Here is a tiny trained network, its code and every weight. The questions are about switching its units off for an input and a target symbol, where a switched-off unit gives its printed mean instead of its output.

import numpy as np


def w(rows, s, z=0):
    codes = np.array(rows[::2]) - 128.0
    scale = np.full(codes.shape[1], s)
    scale[-1] = z or s
    return codes * scale


def f(y):
    return y / 2 * (1 + np.tanh(0.7978845608 * (y + 0.044715 * y**3)))


def softmax(a):
    e = np.exp(a - a.max(-1, keepdims=True))
    return e / e.sum(-1, keepdims=True)


def log_softmax(a):
    a = a - a.max(-1, keepdims=True)
    return a - np.log(np.exp(a).sum(-1, keepdims=True))


def net(x, mask):
    ids = ['αβδεθπστφψω'.index(c) for c in x.split()]
    T = len(ids)
    res = E[ids] + P[:T]
    u = 0
    for l in range(2):
        q, k, v = (res @ M[l].T for M in (Q, K, V))
        z = softmax(np.where(np.tri(T) > 0, q @ k.T / 2**0.5, -1e9)) @ v
        res = res + np.where(mask[u], z, O[l][:, -1]) @ O[l][:, :-1]
        u += 1
        y = f(res @ A[l][:, :-1].T + A[l][:, -1])
        res = res + np.where(mask[u : u + 16], y, B[l][:, -1]) @ B[l][:, :-1]
        u += 16
    return log_softmax(res[-1] @ U[:, :-1].T + U[:, -1])


Q, K, V, O, A, B = {}, {}, {}, {}, {}, {}
E = w([
[141,160,163,79,141,127,82,95,89,160,128,125],'α',
[170,139,145,133,104,106,131,152,67,140,139,86],'β',
[57,81,97,151,95,111,160,142,112,118,122,90],'δ',
[36,175,184,192,70,113,121,126,117,89,118,111],'ε',
[147,137,161,131,166,108,154,130,78,135,146,77],'θ',
[155,97,139,146,141,197,128,83,60,154,178,184],'π',
[112,192,165,129,200,65,94,146,150,192,88,142],'σ',
[96,169,5,109,93,119,118,57,161,122,142,100],'τ',
[180,149,153,96,150,123,148,155,149,97,85,95],'φ',
[115,126,139,73,68,125,126,124,131,204,174,152],'ψ',
[100,190,123,168,187,89,145,147,121,162,153,181],'ω',
],0.026)
P = w([
[123,162,172,203,1,218,11,154,21,82,222,89],'0',
[130,138,215,171,100,167,101,145,15,118,133,95],'1',
[157,140,221,152,122,138,70,93,81,168,106,150],'2',
[200,127,190,141,112,94,115,85,103,196,131,154],'3',
[199,145,164,84,178,91,142,73,137,184,126,187],'4',
[218,132,133,53,139,91,116,44,184,223,169,194],'5',
[222,164,99,21,184,130,196,36,201,168,203,199],'6',
],0.0066)
Q[0] = w([
[121,116,126,36,56,100,190,105,163,161,128,104],'0.h0',
[191,210,119,65,173,88,130,54,1,201,216,67],'0.h0',
],0.0087)
K[0] = w([
[125,37,146,81,156,139,151,53,161,96,66,16],'0.h0',
[221,101,78,133,214,136,222,112,253,194,156,203],'0.h0',
],0.0053)
V[0] = w([
[19,136,60,253,166,169,163,144,148,180,124,213],'0.h0',
[88,54,195,173,219,63,116,93,205,100,216,78],'0.h0',
],0.0052)
O[0] = w([
[146,125,141,125,97,44,128,78,123,71,247,138,66],'0.h0',
[78,247,69,95,52,114,90,205,151,92,140,204,4],'0.h0',
],0.015,0.0021)
A[0] = w([
[221,92,116,143,39,184,119,165,184,81,153,48,187],'0.n0',
[177,153,143,122,139,187,152,190,111,166,105,145,190],'0.n1',
[91,200,213,156,177,159,63,61,41,113,138,158,153],'0.n2',
[108,102,154,105,87,83,167,71,156,217,142,104,192],'0.n3',
[80,74,108,184,107,198,132,112,35,153,178,189,73],'0.n4',
[122,190,81,56,115,119,166,147,114,219,148,116,230],'0.n5',
[121,96,218,1,101,67,134,53,136,101,53,158,167],'0.n6',
[98,161,224,131,137,155,96,190,90,129,138,121,144],'0.n7',
[64,228,159,99,86,68,121,86,108,166,76,111,101],'0.n8',
[84,131,153,206,45,152,111,139,124,125,140,128,127],'0.n9',
[69,94,148,132,220,93,194,168,184,199,132,168,135],'0.n10',
[138,185,65,198,135,106,149,121,119,140,163,115,75],'0.n11',
[87,138,107,192,195,134,117,72,43,123,138,94,171],'0.n12',
[33,104,139,190,135,199,131,197,182,174,91,132,89],'0.n13',
[60,13,79,175,107,132,136,215,133,94,134,42,3],'0.n14',
[157,78,122,85,106,124,118,127,170,104,29,64,116],'0.n15',
],0.0072,0.0026)
B[0] = w([
[115,136,222,147,174,85,201,126,171,122,86,134,144],'0.n0',
[43,126,154,111,104,100,157,100,153,205,181,142,202],'0.n1',
[187,85,146,177,79,120,72,168,157,147,145,96,217],'0.n2',
[149,125,134,166,109,166,183,130,10,78,155,144,254],'0.n3',
[100,109,137,173,32,166,82,193,197,71,128,130,178],'0.n4',
[75,205,150,126,102,181,223,126,82,127,140,119,231],'0.n5',
[101,107,134,192,179,100,253,138,109,133,156,110,190],'0.n6',
[111,133,190,147,88,177,65,121,180,167,104,44,182],'0.n7',
[169,154,131,89,85,139,163,164,137,29,110,45,189],'0.n8',
[159,70,73,81,168,135,208,166,84,30,61,55,153],'0.n9',
[187,103,76,119,45,180,107,76,110,142,190,132,173],'0.n10',
[136,146,140,84,141,53,96,100,73,217,113,119,155],'0.n11',
[222,111,106,130,47,86,120,131,114,129,55,154,195],'0.n12',
[195,75,162,147,81,24,112,89,146,87,164,158,165],'0.n13',
[207,77,79,205,113,102,159,153,251,212,162,134,151],'0.n14',
[108,135,103,203,224,51,96,117,161,96,173,206,161],'0.n15',
],0.0064,0.0099)
Q[1] = w([
[120,52,56,175,113,111,3,173,196,4,92,196],'1.h0',
[91,126,133,108,188,153,190,203,130,58,140,135],'1.h0',
],0.0071)
K[1] = w([
[122,84,131,240,67,145,45,189,128,102,104,19],'1.h0',
[120,123,108,100,144,113,108,85,156,55,2,37],'1.h0',
],0.0081)
V[1] = w([
[52,96,40,141,145,111,126,1,118,113,75,172],'1.h0',
[166,185,128,135,242,81,58,146,189,112,115,98],'1.h0',
],0.0045)
O[1] = w([
[183,99,212,134,7,125,64,102,160,138,77,121,67],'1.h0',
[152,109,166,192,110,194,194,114,78,109,154,177,9],'1.h0',
],0.012,0.015)
A[1] = w([
[141,124,128,114,37,73,55,114,186,138,132,158,78],'1.n0',
[161,89,171,74,88,139,63,114,108,189,139,122,108],'1.n1',
[133,144,206,127,161,122,142,141,139,110,70,62,170],'1.n2',
[99,151,135,126,147,243,100,178,159,110,99,134,137],'1.n3',
[69,97,126,91,148,66,150,158,161,79,157,138,120],'1.n4',
[146,83,89,160,126,120,128,129,125,89,171,254,110],'1.n5',
[138,97,185,143,207,92,57,135,160,178,74,136,34],'1.n6',
[150,152,180,128,185,133,131,169,84,115,157,171,115],'1.n7',
[164,181,160,192,88,228,180,98,56,109,95,192,129],'1.n8',
[91,100,110,82,116,211,165,168,104,155,42,89,114],'1.n9',
[144,57,204,122,64,165,92,118,116,80,172,192,125],'1.n10',
[192,157,140,133,123,106,112,173,160,137,134,83,4],'1.n11',
[77,128,120,171,119,76,161,187,163,115,121,133,131],'1.n12',
[134,125,106,131,136,144,172,91,88,61,115,168,38],'1.n13',
[81,115,91,66,150,96,132,106,129,132,94,183,121],'1.n14',
[64,125,213,119,168,124,169,99,167,92,93,142,135],'1.n15',
],0.0084,0.0029)
B[1] = w([
[93,41,115,166,176,162,224,153,116,93,136,171,208],'1.n0',
[73,146,138,142,122,197,100,121,192,2,148,104,235],'1.n1',
[149,68,152,56,72,115,192,40,128,155,76,149,229],'1.n2',
[71,92,211,101,143,142,77,42,146,164,186,128,136],'1.n3',
[156,139,101,217,116,212,139,70,153,238,82,205,254],'1.n4',
[114,97,116,96,103,157,113,103,159,95,39,52,181],'1.n5',
[170,155,73,169,163,156,114,165,177,74,146,152,202],'1.n6',
[108,173,102,73,181,179,146,187,138,44,113,139,180],'1.n7',
[177,154,100,130,98,56,59,200,99,122,39,207,160],'1.n8',
[101,101,207,199,60,45,86,122,134,151,143,216,230],'1.n9',
[32,192,48,94,125,90,136,245,100,104,150,101,153],'1.n10',
[182,130,94,113,138,83,113,108,116,101,165,140,198],'1.n11',
[146,75,175,140,97,114,100,63,185,141,151,114,219],'1.n12',
[122,138,92,205,164,27,78,56,186,116,169,180,139],'1.n13',
[222,141,134,132,132,166,100,112,197,96,139,189,215],'1.n14',
[40,152,171,89,142,136,115,93,43,87,138,133,144],'1.n15',
],0.0059,0.0076)
U = w([
[170,171,179,155,148,205,48,80,151,141,174,98,84],'α',
[199,96,124,141,139,151,187,164,179,184,150,116,5],'β',
[153,140,153,101,148,146,114,127,129,141,129,98,21],'δ',
[102,96,188,62,198,108,134,132,183,85,109,171,154],'ε',
[18,114,173,86,150,105,109,118,114,190,165,86,242],'θ',
[194,72,139,27,157,161,174,140,78,162,144,83,78],'π',
[93,160,72,64,155,218,166,254,130,91,100,56,245],'σ',
[168,160,185,71,54,160,150,66,152,65,113,39,151],'τ',
[160,192,112,140,61,146,88,163,112,146,73,150,192],'φ',
[147,151,126,35,177,65,61,124,182,120,71,68,75],'ψ',
[158,173,158,145,136,52,70,84,124,97,232,165,58],'ω',
],0.0047,0.0018)

Each question gives the input, a string of symbols that net reads in full, and the target symbol t.
The units are the heads (2 rows each of Q, K, V and O) and the neurons (one row each of A and B). Each row of codes is followed by its name. A weight is (code - 128) times the scale printed after its matrix; where a second scale follows, it is the last column's (O, A, B and U).
mask holds one flag per unit, layer by layer, with each layer's heads first. A switched-off unit (its flag False) gives its mean, the last column of its rows in O or B, instead of its output. The means were averaged over made-up inputs and are rounded, as every weight is.
A unit's drop is (log p(t) with every unit on - log p(t) with that unit switched off) / (log p(t) with every unit on - log p(t) with every unit switched off).
The circuit of an input: a set's keep is (log p(t) with only the set's units on - log p(t) with every unit switched off) / (log p(t) with every unit on - log p(t) with every unit switched off). Starting from the 12 units with the biggest drops (on a tie, the unit counted first), units are removed one at a time, each time the one whose removal leaves the highest keep (on an exact tie, the one counted first), for as long as the keep stays at least 0.8.
circuit, biggest first: the units of the circuit, biggest drop first
top k neurons: the k neurons with the biggest drops, biggest first
top k neurons in layer l: the k neurons of layer l with the biggest drops, biggest first
input δ β ω π, target σ: top neuron -> [1.n10]
input σ σ φ π φ π τ, target φ: top 3 neurons -> [0.n1; 1.n8; 0.n15]
input π θ τ, target τ: circuit, biggest first -> [1.h0; 0.n4; 0.n2]
input τ σ θ δ ψ τ β, target ψ: circuit, biggest first -> [1.h0; 0.n5; 0.n3]
input ψ τ ε α φ π α, target φ: top 2 neurons in layer 0 -> [0.n2; 0.n15]
input ε τ φ δ ψ θ α, target ψ: top 3 neurons in layer 0 -> [0.n2; 0.n3; 0.n10]
input ψ ψ α ε, target τ: circuit, biggest first -> [1.n2; 0.n8]
input ψ ψ ψ α φ σ, target φ: top 3 neurons -> [0.n15; 1.n8; 0.n8]
input δ τ α ψ α ε σ, target σ: circuit, biggest first -> [0.h0; 1.h0; 0.n8; 1.n7]
input ψ α α θ ψ τ ε, target τ: circuit, biggest first -> [0.n9; 0.n8; 1.n2]
input φ θ π θ, target π: circuit, biggest first -> [1.h0; 1.n9; 1.n1; 0.n4]
input ε ψ σ θ α, target σ: top 4 neurons -> [0.n4; 0.n6; 1.n7; 0.n2]
input θ φ τ τ β π, target σ: top 2 neurons -> [1.n10; 0.n4]
input θ δ θ φ β τ β, target τ: circuit, biggest first -> [1.h0]
input π ω ψ θ δ, target β: circuit, biggest first -> [1.n4; 0.n14]
input ε ψ δ φ β, target φ: top 3 neurons in layer 0 -> [0.n4; 0.n1; 0.n15]
input δ α θ ψ σ θ, target ψ: circuit, biggest first -> [0.n2; 1.h0; 0.n5; 0.n3]
input π τ θ σ, target τ: top 3 neurons -> [0.n8; 0.n2; 0.n7]
input α ψ α, target ψ: circuit, biggest first -> [1.h0; 0.n3; 0.n5]
input θ α ω ε β, target ω: top neuron -> [1.n13]
input δ θ α δ θ φ, target ε: top 2 neurons -> [0.n15; 1.n15]
input ε φ ψ σ φ σ θ, target φ: top 2 neurons -> [0.n15; 1.n8]
input σ α θ, target σ: top 2 neurons -> [1.n7; 0.n2]
input ψ α φ α ω τ, target ω: top 2 neurons -> [1.n13; 0.n2]
input ω ε τ φ τ τ, target φ: top 2 neurons -> [0.n1; 0.n15]
input ε ψ τ φ α, target φ: top 2 neurons -> [0.n4; 1.n8]
input τ δ β, target τ: top 4 neurons -> [0.n7; 1.n1; 0.n2; 1.n2]
